[-19  -2  23  -8  25 -40  -4 -19  17  53   7  -3 -28  21  22  -3  15  30
  25  12 -48  -1 -12   3   4  29  23 -29  21 -18 -10 -12  20 -24] | Z_809
[ -6 -12   8  -9  21 -41  -6  10  25  33  -4  -3 -29  11  24   4   9  31
  26  21 -18  -3   4   5  33 -11   5  -2   4 -13  12 -33  27 -13] | Z_544
[  8 -14  -6  -2  -7   9 -16 -23   3  -4  -4  -1   2   4 -15  20   6 -12
 -19  24   4  -9 -14  -1   2 -11 -27   5  12  -2   2  16   9 -25] | Z_988
[ 17 -21  -5   5   0 -23  -2 -11   1   3  21  10  10  -5   2  -7   6 -19
 -18  29   3   1  -3 -17  -8 -10 -26  -5  13 -15  -5   0  -3 -21] | Z_641
[-27 -17  34   9 -49 -16  14 -41  -1 -37 -66   5 -49   2  18   7 -44  23
 -26  39 -63  -4  21  48   5  48 -26 -12  14  -2   6  15 -60  31] | Z_988
[  5 -16 -11 -12  20   6  39  27 -17 -12  24   0  -8  14  -1   0   0  -6
 -14 -23  21  -3  -7 -10 -25  24  -4  31  -8 -18  12 -13 -11 -11] | Z_401
[ 57 -19  12  -8  15  -7  -7  83 -18 -57 -32  47 -10  -1  -2 -56  -4 -14
   1  48  33   3 -12  44   4  10 -41 -69 -26  24  42  23  -8  22] | Z_988
[ 11 -35  39  -1  25 -14   6   7 -44   2 -18 -20  58  22 -38 -11  -8  -2
  38 -54 -15  -8  -7 -28  29  22  -1  55   0  11 -36  27  44  -9] | Z_401
[  4   1 -29  19 -78  33 -26  -6   3  22   5 -32   3   7 -49  28  13 -14
 -35  45  20  23 -37 -28  14 -17 -18   1 -14  14  18  28  31   3] | Z_544
[-10  -8   3 -43   4  23  17  17 -11 -33  33  15   9  23  -1   0  -4 -32
  -7   0   2  -4 -16  -2 -19  24  -5  14   0 -18   9  -9 -26   4] | Z_401
[-25   7  -8 -48  93  -2  33  -3  42  27   2  25  60  71  54   2  43   2
   9 -36  30 -16  13  29  24 -14  49  31 -16  23 -39 -23 -53 -13] | Z_607
[-38  43 -20 -11  47  -4  -1 -41  -7 -10   2  -8 -24 -33  21  19 -12  43
 -17 -50   0 -48 -19  17   2  -3  12  22   9 -35 -19 -37 -39 -60] | Z_544
[-10  -3  22 -35 -13   1 -10 -14  10 -12  13 -34 -14  13  18  21   3   6
 -13  -1 -26  -1  -7 -18 -21  18 -19  29   3 -14   5  20  -2  10] | Z_809
[   6    3   -6   11 -104   32  -15   14   -4  -18  -12  -39  -11  -10
  -37   10  -13  -14  -29   -5   36   33   12   -2  -21  -11  -39    4
   -6   30   -1    6    6    9] | Z_497
[ 36 -19  29 -37  67   1  27  35 -16 -44  16  14  -7  34 -16 -33  17  25
   0 -24  61  -1 -31  17  50 -21  18   2   9  32 -29  47  -1 -22] | Z_126
[  2   4  15 -28  -1  -2 -11  21  11 -14 -14 -15 -25  -6  11  20 -14   7
   3  14 -33 -10  -2 -14   8   2  -6  11   3 -11  18 -16  -2  -6] | Z_544
[  6  -8  -6 -15  -3   7  -7  -3  -7   1  17  19  13   3  -5   6  -1 -17
 -11   2 -13  -6   0  -4   3  -2 -10   9   5 -10 -13   1   2 -25] | Z_401
[  4 -12  12  32 -53   1  15  -3  -7  -2 -13  -5  -1 -19 -35  28 -43  -6
 -28 -21  -4  26   1 -35  15  10 -21  10 -21  16 -15  16  -4  17] | Z_497
[-29   3 -47  26 -14   1   7  55  25 -26  30  -4  19  52 -26  -2  17 -12
  14  51  56  18 -20  -7  14  30  23  10  -6  -5   2  -1  29   6] | Z_126
[ 13 -45   8 -24 -13 -23   5   0 -11  -7  40   1 -10  24   3 -15  15 -39
 -27  46  23   6 -10  -7 -18  10 -44  12   8 -21  16   5 -17  12] | Z_641
[  6 -19  -1 -12  -6  -4 -21 -18   1   6   9   0   0   8  -5   3   0  -5
 -22  10  -9  -1 -18 -17   0   2 -15  -2   1  -8 -10  16  11 -25] | Z_809
[ -7  -3  30   3   1 -38   1  17  -4  40  -9   3 -23  29   4  -7  14  -6
  16  10 -23  25   4   6  21  11 -11 -11   7 -10   8 -17  27  10] | Z_497
[ -9   4  16 -15 -11  -6   2   3  -6  -4  -9 -16 -12  14  18  16   0 -15
  -4  -4 -38  14   0  -3 -17  22   0  11   9 -38   6 -22  -3   7] | Z_607
[  -9   -7    6   60   13   -3    6  100   -1  -39 -103   23  -24    2
   22  -10  -31  -28  -15   -8  -33   17   18  -73   20   -3  -35   42
   -8  -45   24   13   22   19] | Z_497
[ -7 -25 -11   0 -78  34 -10  12   5   1 -33  -8  11  12 -19  -3  10  -9
 -37   7  39   0  -1  14   0 -30  -9   5   8  23 -26  34  -2 -24] | Z_607
[ 17 -15  -6   1  -3 -10 -19  -6 -10   6  12  11  -2  -5  -3  12   8 -23
 -10  23   4  -5 -25   0  17 -18 -17   2  13 -19  12  11   8 -14] | Z_126
[-15   6  -6  20 -49   6 -25  -4 -20  21  13 -20  26  -2 -34   9  -8  -1
 -13  19   5  18  -3 -12  16   8 -15  19   6   3 -22  20  29   1] | Z_401
[  7  10  27 -20 -15   9   1  -8   5 -16  -7 -14 -34   7   8  13  -8  -7
 -14 -25 -49  14  16  -8 -13   5 -23  15  21  -5   7 -13  -6  13] | Z_497
[-13  20   7  -6 -14  19 -16   4  27  10 -25  -9 -12  11  13   1  28  11
  -3   2 -12   3 -14 -24  -8  -2   3 -12   2  -7 -11  35  11  -7] | Z_809
[ 65   7  28 -77  44   4  20  -7  -7 -57  -6 -13 -44 -25  -1 -11  17  43
 -46  11  10 -48  41  46 -46   7 -30   3  28   6  15  -7 -42 -30] | Z_988
[ 28 -56  28  45  32 -69  26 -42  -6  17 -23  15  75 -34  11 -10 -34  25
  79 -25 -77  17   0  14  18 -18   3 -51   5   2  58 -49  39   1] | Z_211
[ 11  -4   0   2 -17   8  -8  11  -8 -20  17   0  29  -4 -21  22   6 -20
 -14  34  22  11 -34 -20  24 -25 -13   8   0  -7  14  38  14   3] | Z_126
[ 11 -11  -6   4  -4 -12 -11  -8  -6  -1   5   8  -5  -4   0  20   4 -20
 -10  21  -4  -4 -18  -7  17 -12 -12  10   9 -25   5   8   1 -17] | Z_126
[ 11   7  43 -49  25  -2  30  17  -7   1  22   6 -16   3  19  26 -10  -7
  12  -3 -50   9  -3 -11 -12  27  15  -3   5 -14   7 -16 -24  -2] | Z_401
[  2 -28   0  11 -17 -18 -18  26  -9   3  20  -6 -10   0  -6  11   5 -26
   6  27   5  -6 -26 -23  12   7 -29  28   9 -34  29  20  37  25] | Z_126
[ 29 -23  -1 -55  30 -17  -3   9 -17   1  23  -2   2  35 -19  -2  23 -37
 -11  18  40   0   6   7   4  28  -9  12 -12   1  -4 -22 -22 -29] | Z_211
[ 32  -7 -17  47 -43  -4   1  -5 -10  10   4 -20  25 -28  -9 -14   6 -15
 -27  21  17  15  -3 -24 -38   4 -49  -1 -12   2  31  19  -1  46] | Z_641
[ 14 -10  -4  -1   7 -10 -18  -2 -15   2  14   4   6  -2  -5  11   2 -20
  -9  17   6  -8 -23  -2  19  -8 -12  14  13 -14   6  10   5  -9] | Z_126
[-14  22 -11  18 -71  28 -23   8  -3   1 -32 -28  12 -23 -12  14  -5   9
 -10  17  -9  -5 -26  13  -4 -14 -17  -9  -9  23  30  23   0   8] | Z_544
[  4  -7  37 -18  -4 -21 -14  13 -15  -3  -4 -18 -17  13  21  20 -27 -11
   9 -23 -51  27   0  -3  14  16  -2  10   6 -11 -21  -8   5  -1] | Z_607
[  48  -13   14  -14   22   34  -48  -36  -51  -26  -18  -21  -32   -6
  -29  -59  -15  -11    1 -114  -14  -30  -36  -17  -31   50  -24    3
   17   -1  -49   13    5  -14] | Z_809
[-36  45 -33   9  -5  26  11  23 -13  26  42 -27  64   1  18   3 -28  28
  -7 -36  82  16 -10  66  -7  10  13   8 -44  91 -16  -3 -72  33] | Z_401
[ 10   9  18  -5  20  -2   3  17 -19  -6  14 -18 -10  -9  15  23  -6 -11
   9 -19 -14  -2 -32 -12  -5  15  -7  21   2 -14  26  14 -10  25] | Z_126
[-12   2  21 -24 -19   4 -15 -20   1  -3  -2 -20 -11  -4   2  24   1 -16
  12  -7 -34   4  -8 -18  -3  17 -11  10  14 -20   8   2  -5   9] | Z_211
[  7 -17  -3  -8  -4  -6 -22 -14   9   6  10   4   0   4   0   3   0  -2
 -18  10 -12  -2 -14 -18   0   0 -14  -6  -2  -8  -8  14  12 -22] | Z_809
[  5  11  -1 -21 -24  30  -5   5  -9 -23   8 -15  -4   2 -32   0   2 -23
 -19 -36  25  -5  -1 -13 -27  18 -20  20   3   1 -10 -12  -8  -1] | Z_497
[ 49  13 -12  -5  19 -11   4   9   5 -15  70 -26 -33 -31   8   7 -16  16
 -23 -33  22  10   7 -21 -33  11 -20   5  -2  19 -26 -10 -13 -14] | Z_641
[-26 -14  -9   3 -38   2   9  58   8 -89  -8 -20   4   2  -9  -9 -10  -9
  -1   8  37 -11   5 -31 -29   9 -22  37  10 -22 -24  20   7 -39] | Z_641
[ 18 -39  -3  16  67 -27  33 -15   9  10  46   1 -16  18  21 -33 -23  -3
  34 -38  -7  19 -13 -29 -30  29  16 -16  31 -19   0 -78  -7   0] | Z_641
[  2 -23   9   3  40  13  -4 -77  75  15   4  22  48 -22  56  -9  -3  48
  49 -38  -6  -3   4  19  18 -83  -5 -30  30  31  19 -24   1  46] | Z_988
[ 11  -4 -13 -13  -8   3 -25 -15  -6   2  10  -3   9 -10 -15  20   6 -27
 -14   3   4   2  -8 -14   7  -4 -17   4   0  -8  -4   1  -1 -28] | Z_211
[  9 -36  -3 -31   1   9   2  18 -22 -35   2 -26   3  13  -2   2 -17 -16
 -18 -10  46  -4 -20  -1   3 -10 -33  49 -23   1  31 -15 -21   7] | Z_544
[ -9  19  12  15 -11 -19  -1   6   5  39 -20   6 -29  28   2  -4  24 -15
   8  21 -23  38   2   0   6   8  -1 -32   9 -28  12 -34  19   0] | Z_497
[  2   4  24   1  -4 -18  -6   3   4  39 -14 -11 -26   0  10   3  18  16
  25  16  -6   2 -10  17  17  -8  16 -19  28  -1  -3   2   9 -13] | Z_126
[  6 -35 -35   3 -52  -3 -19  31   4 -32 -10 -17 -35  11 -19   0  -2 -18
 -21  35   9 -10   2 -13  -9  12 -41  32  -9 -29  33 -15  30 -10] | Z_544
[ 66  27  25   3   2  10   6 -19 -34 -25 -19 -24 -29 -70 -12   0 -25  45
  -2 -85  46  10 -13  15   3 -25   2 -30  -8  29 -44  12 -32 -28] | Z_126
[  6 -11  -3  -2   0   7 -22 -11  -1   3  -1   2   1   0 -12  18   4 -15
 -19  27   8 -10 -20  -6   6  -7 -27   3  10  -5   3  17   9 -21] | Z_988
[ 11 -18  31 -10   1 -52   3   4   9  37   4  -2 -18  23  15 -20  26   5
  16  45 -19   4  17  10   4  17  -7 -16  22   2 -17   1   6 -10] | Z_641
[  3 -21 -13  67  94 -12  57  36   2 -55 -56  32  68  14  36 -12  -8  16
  41 -98 -62  -2 -25 -34   7 -30  23  25  -9 -32  23   1  48 -31] | Z_607
[ 18 -20  16 -10  10 -33   1  -8  10  26 -18  -8 -35   8  14   4   1  20
  21   8 -37   5   2   7  21  -5   1 -12   3  -9  18 -37  16 -17] | Z_544
[-29 -16   5 -28 -23  10   2   7  -5 -27  -6 -13  -5   9 -16  12   1  -7
 -28  46  54 -20 -14  16 -10  10 -25  20   8 -11   9  15 -25 -12] | Z_988
[ 43 -45   7 -56  -4   1   1  18 -20  -7  20 -17 -26  23 -38  -5  24 -28
 -24   6  46 -10   1  -4  -8  21 -22  23   1  11  -2   9  -4 -30] | Z_211
[-10 -18 -14 -18 -26 -11  -2  -3 -13 -28   7 -36 -21  15  -3  20  -7 -10
 -17  10  18   1  -9   0  -5  15 -31  46 -18 -32  26 -30  -5  -5] | Z_544
